Each row has a class, written after it.
[-33  -6 -45  38   8   9   5  12  14  18  -6  28  -2 -50  23 -11   1 -29
 -17 -43  25  -1 -26 -11   8 -36 -11  48   6  -7 -13 -18  26  22  14  17
  27 -21  12  16  -8] => T
[ 32  13  41 -51  -4 -40 -31  13 -37  28  -7 -43  -6  36  57  33  -2  68
  68  40  28 -60  36  52  13  44  45  -1 -33  11  12  65  25  37 -12 -24
 -14  -9  11 -17 -24] => D
[ -1  -3  -2   4  -1 -21  12 -19  -1   8  -8  -5  -2  15  -6 -17  -4  39
 -17   8   0 -18 -21   2 -16 -12   0  15  -5   8   0  16 -29   3   6  12
 -21  -6   7   8 -15] => L
[ 18   7  15 -30   2 -31 -28  18 -28  32  -8 -30  -3  12  50  19   0  49
  53  21  37 -50  23  41  10  17  41  15 -19   5   1  42  22  34  -1  -7
 -10 -17   6  -3 -17] => D
[ -5  -3 -14  35   9 -17   3 -21   7  18 -15  18  -9   2  -6 -28  10  31
 -33  -9  -2  -5 -18 -18 -17 -41 -14  21   4  -1   0  -3 -50  -9  10   5
 -13   5  10  24  -1] => C
[-12  -3 -10  28   2 -15  14 -16  -3   6  -8  11 -26 -11 -20 -13   4  34
 -32 -10   4 -15 -19 -22 -18 -27 -20  23   8   4  -5   9 -37  -6   9   9
  -9 -11   6  11  -2] => T
[-35 -10 -57  89  14  21  19 -18  33   2 -16  59  -2 -50 -24 -46  16 -33
 -80 -57   0  38 -48 -48 -17 -80 -35  33  29  -9 -17 -70 -42 -23  27  42
  10   8   3  35  20] => C
[ -4  -4   1   8  -1 -25   7 -22  -2  12  -9   0  -2  14  -8 -19  -1  46
 -27   6   3 -17 -19   4 -17 -15   1  18  -2  10  -5  14 -29   3   8   9
 -13  -8  -2  11  -8] => L
[  0  -1  -2 -12  -1 -14  -8  21 -13  23  -4 -13  -7  -8  42  11   4  21
  36   6  26 -36   1  17  12   7  14  31 -12  -2   6  32  28  33  -1  -8
  -1 -21  14   0 -15] => T
[-15  -5 -23  27   7 -10  19 -18   6  11  -9  14   3  -7 -17 -31   3  28
 -45 -13  -2  -5 -26  -3 -22 -35  -8  21  11   4 -12  -9 -42  -9  15  23
  -9 -12  -1  14  -7] => L
[-38 -11 -49  68  13   9  24 -22  23   4 -12  50 -12 -42 -31 -35   9 -22
 -68 -49   9  17 -42 -42 -20 -67 -44  39  22   1 -18 -43 -38 -19  27  31
  15 -15   0  23   9] => T
[  6   4  19  -2  -7 -38  -6 -11 -12  16 -18 -26 -23  35  -5  -7   0  74
   6  23   5 -37   4   8 -13  -4  15   6  -6  14   9  48 -38  -2   9 -11
 -23   1   9  -1 -14] => H
[  9   9  14   2   9 -37 -10 -16  -7  25 -15 -10 -15  23  -1 -17   9  70
  -2  15  -3 -29   2  -3 -12 -19   6  12  -5   7   8  33 -48   0   4 -11
 -26   5  14   7 -10] => C
[ -2   0  -8  -2  10 -24 -21  15   6  34  -5 -12  -6 -13  34  -8  10  25
  22 -11  23 -32   6  21  12  -9  16  22 -11  -5  -6  15  22  19   1  -4
   1 -22  17  10 -18] => E
[-11  -3 -20   3  10 -16 -23  17   9  26  -2  -2  -4 -19  39  -8  10  19
  17 -19  20 -21   1  12  15  -5  10  27  -9 -11  -6  11  18  22   2   1
  -3 -15  19  22 -15] => E
[-48 -14 -56  79   9  16  29 -18  27  -7 -11  51 -17 -52 -36 -36   8 -26
 -79 -54  11  23 -46 -50 -20 -75 -46  42  30  -2 -19 -48 -40 -25  27  33
  17  -5   4  36  21] => T
[ 35  14  50 -40  -4 -67 -23  -4 -32  24  -3 -59 -18  52   6  -5  -3 114
  46  68  10 -67  22  29 -25  23  40  -5 -17  21  22  74 -32  15 -14 -23
 -37   2   6  -5 -27] => P
[ -8   2  -5   3 -11 -14 -12  23  -3  19 -10 -20  -8  -9  45   6   6  30
  26  -4  18 -25   4   7  14   3  25  30 -11   0   4  30  23  30  -7  -3
  -3  -2  12  12 -18] => H
[-16  -6  -2  21  -5 -24   4  -9   0   3 -11  -1 -23   8 -13 -15   5  51
 -23  -6  -4 -16 -11 -13 -13 -23  -8  29   5   4  -4  20 -40 -12  16   4
 -11  -8   3  11 -11] => H
[ -8  -5 -12  32   6 -21   8 -21   0   9 -13  19 -15  -5 -16 -18  15  31
 -34 -21   3 -10  -6 -11 -19 -33 -16  15   5   7  -8   4 -47 -14  15  12
  -3  -9   2  17  -2] => D
[-16   0 -30  27   8 -13 -18  14   6  28  -7 -10   2 -26  27 -23   9  20
  11 -10  29 -22 -12   9  -7 -16  28  33  -4   3   4  -9  12  27   6  13
   7 -12  10  21 -19] => P
[ 34  13  45 -45  -1 -58 -18 -10 -33  27  -7 -47 -30  53  -2   5  -8 104
  36  62  14 -65  18  26 -21  25  29  -1 -16  21  18  83 -26  14  -4 -26
 -33 -10  17 -18 -16] => T
[ -1  -3 -16  11   2 -12 -17  15 -10  24  -9   5   1 -22  44  -1  11  12
  15 -22  28 -25   6  18   6 -11  18  25  -3  -2  -9   4  25  26   3  13
   7 -21  -1  10 -10] => D
[  5   7  14   7   3 -40  -5  -9 -10  14  -7 -28 -14  18  -7 -13   3  69
   5  28  14 -34   0   4 -19  -5  12   7  -5  11   9  27 -40   5  -3  -8
 -21   3  -2  14 -15] => P
[-31  -4 -40  52   9   0  20 -20  22   8  -7  37   9 -25 -26 -41   4  -3
 -67 -39  -1  17 -39 -22 -22 -57 -21  32  21   3 -22 -38 -38 -11  22  29
   4  -4  -8  21   5] => L
[  4   5   8  -8   9 -45 -11 -16   2  19  -7 -15 -26  18  -7 -17   8  68
  -2   7   3 -29   4   3  -9  -9  -4   3  -6   4   0  38 -42  -3   4 -12
 -24  -3  19  14 -14] => E
[ -3   0 -10  21  -2 -11  -4 -12   4   7 -14   5 -20   3  -8 -23   3  51
 -26   0   0 -16  -5  -3 -18 -21  -3  17   7   8   1   2 -47  -2   9  11
 -13  -4   2  23  -5] => N
[  7  -1   2 -15   5 -33 -30  14  -2  34  -2 -17  -4  -2  48  -1  10  42
  38   0  22 -38   9  21  12   8  21  19 -18  -5  -3  31  21  29  -2  -7
 -12 -18  18  12 -25] => E
[-39  -7 -51  50   3   9  -5  18  17  17   1  15  11 -53  28 -21  11 -21
 -12 -40  20  -2 -26 -13  -3 -34   2  46   9  -9  -2 -35  18  21   7  21
  20 -12   4  35 -11] => P
[  5   1   4 -15 -14 -20 -19  26 -12  20  -9 -29  -7   6  54   9  -1  36
  42  13  27 -37   9  27  15  14  33  24 -16  -3   7  38  36  33  -8  -7
  -7 -10  10   3 -21] => H
[-17  -7 -20  23   0  -8  17 -20   6  12  -9  12  11  -1 -15 -30   6  16
 -33 -12   2  -6 -26  -7 -23 -34  -8  20   5   5  -8 -11 -31  -4  21  20
 -12 -12   4  14  -6] => L
[-30  -7 -21  43  -7  -9  13 -11  16   7 -12  17 -19 -13 -20 -28   6  25
 -45 -30   1   1 -20 -27 -19 -43 -17  27  12   0 -13  -7 -39 -15  16  16
  -2  -7   0  25  -2] => H
[ 26   3  27 -38  -7 -32 -27  17 -31  25  -6 -34  -7  20  53  22   6  58
  61  27  27 -54  31  42  13  35  40   7 -24   6   7  53  36  36 -13 -12
 -13 -14   9  -1 -24] => D
[-19  -7 -33  20   8  -7 -13  14  19  21  -7   9  -1 -33  33 -15   9  -6
  -1 -32  22 -12 -13   6  12 -24   0  26   1 -10 -11 -15  28  20   7  11
  11 -13  19  22 -13] => E
[  1   5   4   6   4 -27   3 -13 -10  17  -8  -4 -24   6 -16 -13  -4  51
  -9  11  13 -28 -11  -5 -17 -19  -7  17   7  12   1  32 -37   3  11  -4
 -16  -6  10   5  -4] => T
[-13   0  -1   8  -6 -29  -5  -7   6   9 -13  -9 -17  16 -11 -18   4  54
 -16   7   3 -20  -8 -10 -19 -19   4  17   3   9   2  28 -38  -8   8   1
 -17   0   9  10  -8] => H
[-13 -11 -19  36   1 -16  15 -17   2   4 -11  23 -17 -11 -17 -24  13  21
 -37 -29   1 -15 -10 -15 -16 -43 -25  21  12   2  -8   0 -38 -13  15  16
  -2 -13   0  30  -6] => D
[ -1  -4  -9  28   0 -18   7 -15  -3   4  -9  17 -18  -2 -10 -18   9  37
 -32 -17  10 -13  -7  -5 -18 -29 -16  18  10   5  -9   2 -37 -10  13  14
  -9  -9  -1  25   1] => D
[ -1   4  -7   4   1 -23 -21  21  -6  30  -2 -26  -2 -12  41  -9   4  31
  37   6  31 -38  -2  17   2   0  35  30 -15   1  10  13  18  34  -5   1
  -6 -13   5  13 -21] => P
[  8   1  14  -2  12 -47 -11 -22  -1  21  -8 -15 -28  22 -14 -16   5  74
  -8  18  10 -30   2  10 -14  -7  -1   4  -8   6  -1  40 -46  -8   4 -10
 -23  -8  17  14 -13] => E
[  1   3  11   4   1 -36  -4 -17 -11   9  -8  -5 -19  16 -11  -9   8  57
  -8   4  13 -28   8   6 -15 -15  -3  10   3  11  -1  30 -34  -7  14  -2
  -9  -8   1  16  -4] => D
[-11  -8 -13  35   7 -16   2 -20   8  14 -10  23  -9  -3  -9 -25  10  34
 -40 -11  -3  -2 -21 -16 -17 -36 -16  19   6  -5  -4  -2 -46 -12  11   9
  -8  -2   9  22  -4] => C
[-12   0 -13  36   7 -15   2 -22   4  11  -8  21  -5  -4 -16 -24   8  28
 -39 -12  -2   5 -13 -18 -15 -35 -17  19  11   0  -8  -7 -34 -11   8   5
  -6   5   8  26  -3] => C
[  5   1   8  -1  -6 -30  -8 -15  -7  18 -13 -18 -31  15  -3 -11  -1  71
  -8  17   3 -32   4   7 -17 -12   8  11  -9   5  11  30 -46   6   0   1
 -19  -8  -2  24  -7] => N
[-19  -4 -24  38  -3  -7   4 -20  14  10 -14  18 -19 -13 -16 -37   7  26
 -43 -18   6  -2 -16 -14 -18 -42 -17  22  10   3   0 -15 -46   1  13  15
  -2  -3  -3  39   1] => N
[-37 -10 -45  54   9  22   1  14  22  12  -5  44  20 -58  36 -16  17 -55
 -24 -56  13  20 -30 -20  18 -50 -22  49  13 -19 -13 -43  25  13  11  16
  28  -7   4  23   3] => C
[  5   7  19 -15   3 -38  -3 -20 -10  21 -10 -24  -3  31  -5 -15  -3  75
  -3  27   7 -37  -5  15 -19  -4  20   8 -11  17   2  36 -34   7   6   0
 -25  -8   6  -4 -18] => L
[-15  -3 -33  29   3  -9 -11  15   6  25  -3  -5   2 -36  33 -23   7   5
  13 -18  27 -17 -13   0  -3 -20  21  32  -1  -3  -1 -15  20  34  -2  18
   9  -7   4  29 -21] => P
[-30  -6 -37  22  -4   8  -6  19  13  18  -8  10  -3 -41  37 -14   7  -5
   0 -34  19  -9  -7   9  14 -24  -2  38   1 -14  -3 -13  18  34   4  10
  15 -20   4  31 -15] => N
[ 11   8   8   7   8 -33 -11 -23  -8  24 -15  -9 -14  21  -7 -18   4  58
  -7  18   2 -20   0  -2 -14 -20   9   5  -4   8   9  27 -43   0   5  -7
 -20  12  13  13  -2] => C
[-15  -6 -23  54  11 -10   4 -21  15  16 -14  32  -4 -13 -13 -31  13  12
 -52 -24  -3   5 -26 -27 -19 -52 -20  26  10  -5  -7 -19 -44 -13  16  16
  -7  -4   4  20   4] => C
[-30 -11 -39  37   1  15   6  20   9   6  -4  28   3 -48  36   0  15 -30
  -7 -55  23   0 -15  -1  17 -28 -14  40   4 -18 -14 -28  23  12  17  21
  18 -24   1  26  -2] => D
[ 24   7  34 -43  -4 -46 -32  20 -27  34  -1 -61   2  34  49  15  -1  67
  76  60  25 -64  23  49  -4  43  58   0 -33   8  27  63  22  42 -20 -24
 -16  -6  14 -12 -34] => P
[-39  -9 -40  30   2  12   5  12  19  17  -4  20  22 -38  33 -16   4 -26
 -18 -39  21   1 -35   0   7 -29   2  44  -3 -12 -15 -30  29  28  14  27
  10 -23   2  19 -12] => L
[ -7  -4 -14  17   1  -4 -11  15  -3  27  -8   0   7 -21  52   4  11   7
  15 -10  19 -16  -6   4  13 -12  12  31  -9 -13   4   7  22  31  -1   1
   0  -6  17  17 -10] => C
[-29 -13 -46  54  10 -11  15 -20  32   8 -10  35 -20 -33 -24 -49  12   2
 -61 -50   3  10 -27 -31 -17 -65 -36  19  17  -9 -21 -38 -44 -19  16  25
   3   0  12  46   0] => E
[-16   6 -21  13  -1   2 -19  20   6  19  -6   2  -1 -25  40  -7  -1   9
  12 -17  25 -14  -1  19  13 -14  16  33  -3  -6  -3  -7  20  33  11   4
  14 -12   7  18 -12] => N
[ 15   6  28 -25 -10 -45 -14  -9 -14  20  -9 -33 -30  36  -1  -6  -2  97
  11  37   1 -44  18  18 -20   5  20   7 -17   9  13  54 -46  10  -2  -8
 -28  -9   4  16 -16] => N
[ 44  20  47 -33   7 -55 -28 -13 -33  34 -12 -40 -13  55  14   1  -6 110
  29  61   5 -54  23  32 -15  17  36 -10 -12  15  15  70 -38  13 -10 -26
 -37  10  14 -16 -19] => C
[-26 -10 -34  32   2  13   3  14   6   8  -6  29   8 -44  40  -1  15 -32
  -6 -51  23  -5  -9  -4  21 -25 -17  38   3 -12 -14 -23  33  18   6  18
  17 -28  -5  24 -10] => D
[  3   1  12  10   1 -35  -4 -17 -12  11  -9  -2 -20  13 -10 -12   8  59
 -13   4  14 -30   2   4 -18 -17  -2   9   2  11  -1  32 -37  -6   9   4
 -18 -13   0  12  -5] => D
[ 15  11  16 -11   0 -42  -4 -14 -22  19  -7 -22 -22  26  -6  -4   1  74
   4  18  11 -44  17  18 -17  -3  12   0  -8   9   9  52 -35   0   0  -3
 -26 -13   9  10 -15] => D
[  4   0   7  -2   8 -49 -11 -14   9  23 -10 -11 -23  22 -11 -24  13  70
 -10  10   6 -29  -5   2 -18 -16  -5   9  -8   3   0  32 -44  -2  11  -6
 -30 -12  18  17 -14] => E
[  9   8  15  -8  -5 -34 -10 -17 -12  16 -12 -22 -29  27  -7 -10  -8  80
  -7  25   1 -38  13  15 -17  -3  11   7  -8  10  10  39 -43   7  -3  -6
 -21  -9   2  15 -14] => N
[ 44  15  58 -48  -2 -58 -23  -6 -39  17  -5 -43 -22  60   9  17  -1 110
  42  59  11 -60  36  41  -9  39  31  -5 -13  22  10  86 -26  13  -5 -28
 -31  -3   8 -13 -21] => D
[  5   8   5  -2   1 -23 -26  14 -10  41  -7 -17   1  -1  46  -7   5  35
  30   5  22 -38   4  19   6  -9  35  27 -14  -6   7  23  26  35   1  -3
  -8 -14  16   4 -19] => C
[-32  -9 -33  46  13 -14   8 -22  24   6  -8  27 -20 -23 -23 -36  14  14
 -47 -44   2   2 -21 -28  -7 -49 -40  20  16  -5 -17 -19 -48 -20  19   8
  -2  -1   9  36  -3] => E
[-11   0  -4  13   2 -26   8 -18  -4  11  -9   1 -28   3 -18 -17  -1  42
 -24   1  13 -26 -15 -11 -20 -26 -13  18   3   7   1  21 -32  -2  11   5
 -10 -15   7   9  -3] => T
[ 29  12  31 -52   5 -50 -40  12 -20  36  -2 -46 -10  33  50  18  -9  69
  59  41  24 -58  31  54  13  36  44  -2 -30   3   6  62  30  33 -18 -28
 -12  -9  23 -10 -31] => E
[-15  -5 -21  16   3  -3  -7  20   0  19  -4  11  -1 -34  37   0  14   0
  11 -36  22 -17   1  10  15 -15   7  36   0  -6 -11  -1  25  21   9  12
  16 -22   3  17 -13] => D
[-44 -17 -53  44  -6  27  -2  18  29   6  -3  43  10 -58  36 -22  13 -41
 -25 -54  12  18 -26 -13   9 -38 -18  49   7 -20 -11 -45  19  25  13  30
  24 -21  -1  44  -3] => N
[-55 -12 -62  84  12  23  32 -19  34  -3  -9  57 -16 -61 -42 -34   1 -48
 -88 -62  12  37 -58 -47 -23 -81 -47  33  29  -8 -21 -66 -35 -22  30  46
  28  -6  -3  31  24] => T
[ -2  -1  -2  -2  -5 -21 -25  19 -11  17   2 -20   5  -8  51   6   1  27
  36  13  27 -30  -1  21   5  14  28  22 -14  -2   9  15  26  35 -11  -4
   2  -3   1  13 -19] => P
[ -6   5  -5  -7  -2 -13 -22  22  -5  26  -8 -13  -5 -10  45   0  -5  29
  26   0  18 -33  13  29  16  -1  24  34 -11  -1   1  25  17  38  -2  -4
   7 -16   6  13 -22] => N
[  7  13  22 -13  -6 -42 -10  -8 -15  18 -14 -31 -24  37  -7  -4  -1  89
   9  28   3 -41  11   9 -11   5  18  10  -8  15   8  62 -42   1   3 -17
 -33  -3  10   0 -20] => H
